Below is a small trained network, with its code and all its weights. Each question gives an input and a target symbol and asks what happens when units are switched off, that is, made to give their printed mean instead of their output.

import numpy as np


def w(rows, s, z=0):
    codes = np.array(rows[::2]) - 128.0
    scale = np.full(codes.shape[1], s)
    scale[-1] = z or s
    return codes * scale


def norm(h):
    return h / np.sqrt((h * h).mean(-1, keepdims=True) + 1e-5)


def f(y):
    return np.maximum(y, 0)


def softmax(a):
    e = np.exp(a - a.max(-1, keepdims=True))
    return e / e.sum(-1, keepdims=True)


def log_softmax(a):
    a = a - a.max(-1, keepdims=True)
    return a - np.log(np.exp(a).sum(-1, keepdims=True))


def net(x, mask):
    ids = ['ΠΦΩαβγδεηλμστψ'.index(c) for c in x.split()]
    T = len(ids)
    res = E[ids] + P[:T]
    u = 0
    for l in range(2):
        r = norm(res)
        for j in range(3):
            rows = slice(2 * j, 2 * j + 2)
            q, k, v = (r @ M[l][rows].T for M in (Q, K, V))
            z = softmax(np.where(np.tri(T) > 0, q @ k.T / 2**0.5, -1e9)) @ v
            o = O[l][rows]
            res = res + np.where(mask[u + j], z, o[:, -1]) @ o[:, :-1]
        u += 3
        y = f(norm(res) @ A[l][:, :-1].T + A[l][:, -1])
        res = res + np.where(mask[u : u + 12], y, B[l][:, -1]) @ B[l][:, :-1]
        u += 12
    return log_softmax(norm(res)[-1] @ U[:, :-1].T + U[:, -1])


Q, K, V, O, A, B = {}, {}, {}, {}, {}, {}
E = w([
[167,191,155,78,167,42],'Π',
[142,175,145,223,135,69],'Φ',
[117,142,192,167,172,175],'Ω',
[127,102,93,39,131,91],'α',
[125,157,173,202,189,113],'β',
[97,70,98,251,146,138],'γ',
[160,236,80,150,126,116],'δ',
[110,81,84,57,142,142],'ε',
[156,225,45,183,98,173],'η',
[135,155,18,148,84,201],'λ',
[148,183,26,190,88,137],'μ',
[148,140,115,57,145,44],'σ',
[123,163,182,159,145,208],'τ',
[134,140,71,55,135,85],'ψ',
],0.012)
P = w([
[135,140,136,162,112,131],'0',
[72,156,97,187,55,157],'1',
[136,136,103,108,144,151],'2',
[50,148,92,151,65,145],'3',
[150,127,92,98,160,143],'4',
[40,143,96,132,73,138],'5',
[167,120,91,102,169,141],'6',
[28,135,101,115,83,131],'7',
[185,113,92,102,178,141],'8',
[18,131,108,102,91,124],'9',
[205,104,91,99,188,145],'10',
[12,127,104,91,92,117],'11',
[226,96,91,95,204,147],'12',
],0.011)
Q[0] = w([
[90,156,44,99,178,91],'L0H0',
[41,144,174,131,5,105],'L0H0',
[142,133,96,122,148,133],'L0H1',
[235,80,68,154,231,170],'L0H1',
[101,116,213,138,72,126],'L0H2',
[57,142,155,138,40,95],'L0H2',
],0.013)
K[0] = w([
[190,91,117,165,202,151],'L0H0',
[6,124,131,165,153,102],'L0H0',
[169,103,142,126,153,136],'L0H1',
[249,101,101,124,158,143],'L0H1',
[33,151,125,120,93,98],'L0H2',
[22,171,172,120,124,140],'L0H2',
],0.013)
V[0] = w([
[53,117,125,209,242,74],'L0H0',
[114,33,54,160,87,47],'L0H0',
[182,87,194,110,184,104],'L0H1',
[239,142,36,132,53,125],'L0H1',
[145,182,199,1,59,180],'L0H2',
[190,179,102,158,235,198],'L0H2',
],0.0068)
O[0] = w([
[132,184,38,81,123,207,184],'L0H0',
[51,164,97,164,187,121,138],'L0H0',
[155,127,8,178,119,165,4],'L0H1',
[79,74,110,125,190,64,214],'L0H1',
[132,109,138,254,120,120,60],'L0H2',
[141,106,190,100,141,177,220],'L0H2',
],0.0089,0.0038)
A[0] = w([
[96,124,165,146,203,161,162],'L0N0',
[87,176,133,114,4,159,62],'L0N1',
[97,108,87,147,150,136,123],'L0N2',
[148,147,135,152,189,134,126],'L0N3',
[103,77,126,134,100,133,85],'L0N4',
[98,93,109,165,142,138,123],'L0N5',
[121,141,149,150,105,90,3],'L0N6',
[134,171,124,89,138,171,139],'L0N7',
[144,105,103,65,87,148,228],'L0N8',
[154,147,132,105,9,120,141],'L0N9',
[134,126,85,135,102,164,138],'L0N10',
[172,111,96,142,111,138,125],'L0N11',
],0.012,0.0036)
B[0] = w([
[138,131,132,53,110,207,210],'L0N0',
[31,115,213,107,67,67,251],'L0N1',
[108,113,97,129,59,168,181],'L0N2',
[175,160,104,85,95,83,177],'L0N3',
[107,100,183,106,138,201,144],'L0N4',
[128,110,70,62,104,186,159],'L0N5',
[137,39,134,183,199,149,136],'L0N6',
[160,173,61,131,148,133,224],'L0N7',
[36,167,170,254,215,135,255],'L0N8',
[94,154,174,174,230,79,189],'L0N9',
[153,94,166,126,207,156,163],'L0N10',
[146,117,90,191,89,105,144],'L0N11',
],0.0073,0.0064)
Q[1] = w([
[132,71,141,163,195,142],'L1H0',
[24,204,193,187,43,55],'L1H0',
[107,108,189,207,2,149],'L1H1',
[59,125,199,124,100,87],'L1H1',
[216,89,97,56,174,167],'L1H2',
[114,151,185,158,88,167],'L1H2',
],0.0086)
K[1] = w([
[191,127,144,121,168,138],'L1H0',
[68,183,176,152,9,112],'L1H0',
[79,152,153,162,56,85],'L1H1',
[65,208,133,101,90,140],'L1H1',
[177,89,128,138,189,182],'L1H2',
[130,156,165,144,90,114],'L1H2',
],0.011)
V[1] = w([
[253,176,96,65,102,115],'L1H0',
[149,118,170,131,66,186],'L1H0',
[48,83,100,89,167,243],'L1H1',
[141,85,138,137,203,205],'L1H1',
[156,19,48,151,203,99],'L1H2',
[87,83,149,58,137,115],'L1H2',
],0.0065)
O[1] = w([
[3,42,154,172,187,166,24],'L1H0',
[82,211,149,239,42,171,74],'L1H0',
[160,223,200,121,126,172,255],'L1H1',
[160,213,140,124,35,99,162],'L1H1',
[200,227,224,105,102,173,96],'L1H2',
[167,154,84,182,146,143,202],'L1H2',
],0.0065,0.0055)
A[1] = w([
[133,37,212,46,124,151,77],'L1N0',
[184,124,168,44,129,162,139],'L1N1',
[221,88,24,97,128,212,177],'L1N2',
[139,132,126,25,56,116,112],'L1N3',
[96,68,183,113,51,54,3],'L1N4',
[166,93,81,119,255,170,182],'L1N5',
[110,174,190,126,35,44,113],'L1N6',
[214,128,163,204,197,143,248],'L1N7',
[115,159,84,138,165,205,193],'L1N8',
[134,143,169,127,237,57,112],'L1N9',
[152,214,134,136,229,155,34],'L1N10',
[45,155,94,172,146,168,134],'L1N11',
],0.0085,0.005)
B[1] = w([
[114,121,237,162,126,98,155],'L1N0',
[71,155,132,54,129,58,233],'L1N1',
[144,160,76,187,172,19,223],'L1N2',
[182,112,107,143,57,146,181],'L1N3',
[147,137,72,114,138,232,141],'L1N4',
[110,62,182,145,146,125,253],'L1N5',
[140,17,133,136,194,144,203],'L1N6',
[69,140,88,132,2,146,224],'L1N7',
[171,99,118,167,143,137,245],'L1N8',
[155,191,136,154,103,207,230],'L1N9',
[123,80,106,144,145,197,232],'L1N10',
[182,164,116,109,93,71,214],'L1N11',
],0.0097,0.0065)
U = w([
[164,135,117,223,89,161,169],'Π',
[56,140,96,81,135,25,89],'Φ',
[86,149,211,164,130,106,146],'Ω',
[149,91,60,168,143,216,184],'α',
[105,218,116,139,203,196,35],'β',
[149,192,26,95,50,144,122],'γ',
[128,85,93,135,250,198,65],'δ',
[128,106,180,23,35,118,68],'ε',
[104,51,82,199,119,115,161],'η',
[103,83,108,164,17,167,177],'λ',
[158,87,73,120,79,79,162],'μ',
[183,86,84,171,201,45,109],'σ',
[67,85,181,161,134,139,254],'τ',
[144,99,147,32,196,162,64],'ψ',
],0.012,0.0042)

Each question gives the input, a string of symbols that net reads in full, and the target symbol t.
The units are the heads (2 rows each of Q, K, V and O) and the neurons (one row each of A and B). Each row of codes is followed by its name. A weight is (code - 128) times the scale printed after its matrix; where a second scale follows, it is the last column's (O, A, B and U).
mask holds one flag per unit, layer by layer, with each layer's heads first. A switched-off unit (its flag False) gives its mean, the last column of its rows in O or B, instead of its output. The means were averaged over made-up inputs and are rounded, as every weight is.
A unit's drop is (log p(t) with every unit on - log p(t) with that unit switched off) / (log p(t) with every unit on - log p(t) with every unit switched off).
The circuit of an input: a set's keep is (log p(t) with only the set's units on - log p(t) with every unit switched off) / (log p(t) with every unit on - log p(t) with every unit switched off). Starting from the 12 units with the biggest drops (on a tie, the unit counted first), units are removed one at a time, each time the one whose removal leaves the highest keep (on an exact tie, the one counted first), for as long as the keep stays at least 0.8.
circuit, biggest first: the units of the circuit, biggest drop first
top k neurons: the k neurons with the biggest drops, biggest first
top k neurons in layer l: the k neurons of layer l with the biggest drops, biggest first
which heads matter: for each layer, one digit per head in row order, 1 if its drop is at least 0.15 and else 0, layers parted by /
input λ Ω ψ α ε λ Π, target γ: top 2 neurons in layer 0 -> L0N3, L0N1
input σ ψ ε γ λ Φ σ σ σ β λ ε, target β: circuit, biggest first -> L0N8, L0H0, L0H1
input ε μ α ε μ Ω σ λ β σ, target β: circuit, biggest first -> L0H0, L0N8
input δ ε Π σ σ δ ε ε σ ε λ, target σ: circuit, biggest first -> L1N2
input ε β Φ β δ μ η σ σ λ ψ δ, target β: circuit, biggest first -> L0H0, L1N7
input ε Ω Φ σ ε η σ η ε, target σ: circuit, biggest first -> L0H1, L1N2
input ε γ σ τ ε β σ ψ λ σ σ, target ε: top 2 neurons in layer 1 -> L1N7, L1N9
input γ σ ε Π δ, target γ: top 4 neurons -> L0N3, L1N7, L0N8, L1N9
input η λ λ λ σ δ δ, target σ: top 4 neurons -> L0N3, L0N8, L1N2, L0N1
input δ σ Ω ε σ δ, target Ω: circuit, biggest first -> L0H0, L0N9, L0N1
input μ ψ δ λ ε ε δ μ λ ε, target ε: which heads matter -> 111 / 100
input σ α ε, target σ: which heads matter -> 111 / 000
input Π η δ σ λ ε ε Ω δ σ σ, target τ: top 2 neurons -> L1N5, L0N7
input α ε η τ τ, target Ω: top 3 neurons -> L1N0, L0N0, L0N8
input ε ε ε λ γ ε λ, target β: circuit, biggest first -> L0N8
input δ λ α ε σ ε ψ σ γ μ σ, target β: which heads matter -> 011 / 111
input ε λ λ σ, target σ: top 2 neurons -> L1N6, L0N8
input δ ε ε δ, target δ: which heads matter -> 110 / 100
input β Ω γ ε β ε β γ λ β Ω λ τ, target Π: top 2 neurons -> L0N1, L1N2
input λ Ω ε ε α Φ, target Φ: which heads matter -> 101 / 001
input ε λ ε ε γ ε ε α λ σ ε ε α, target γ: which heads matter -> 010 / 011
input λ λ Φ λ Π, target δ: which heads matter -> 010 / 111
input β ε μ σ ε σ Π ε ε, target η: top 2 neurons -> L0N8, L1N7
input α σ τ τ ε, target λ: top neuron -> L1N7
input σ γ β ψ γ σ Φ α ε γ Ω, target γ: top 2 neurons in layer 1 -> L1N7, L1N1
input Φ α σ μ Ω β ε ε ψ ε Φ σ σ, target δ: top 2 neurons -> L0N8, L1N5
input α σ Π μ τ Φ η τ δ ε, target τ: which heads matter -> 011 / 000
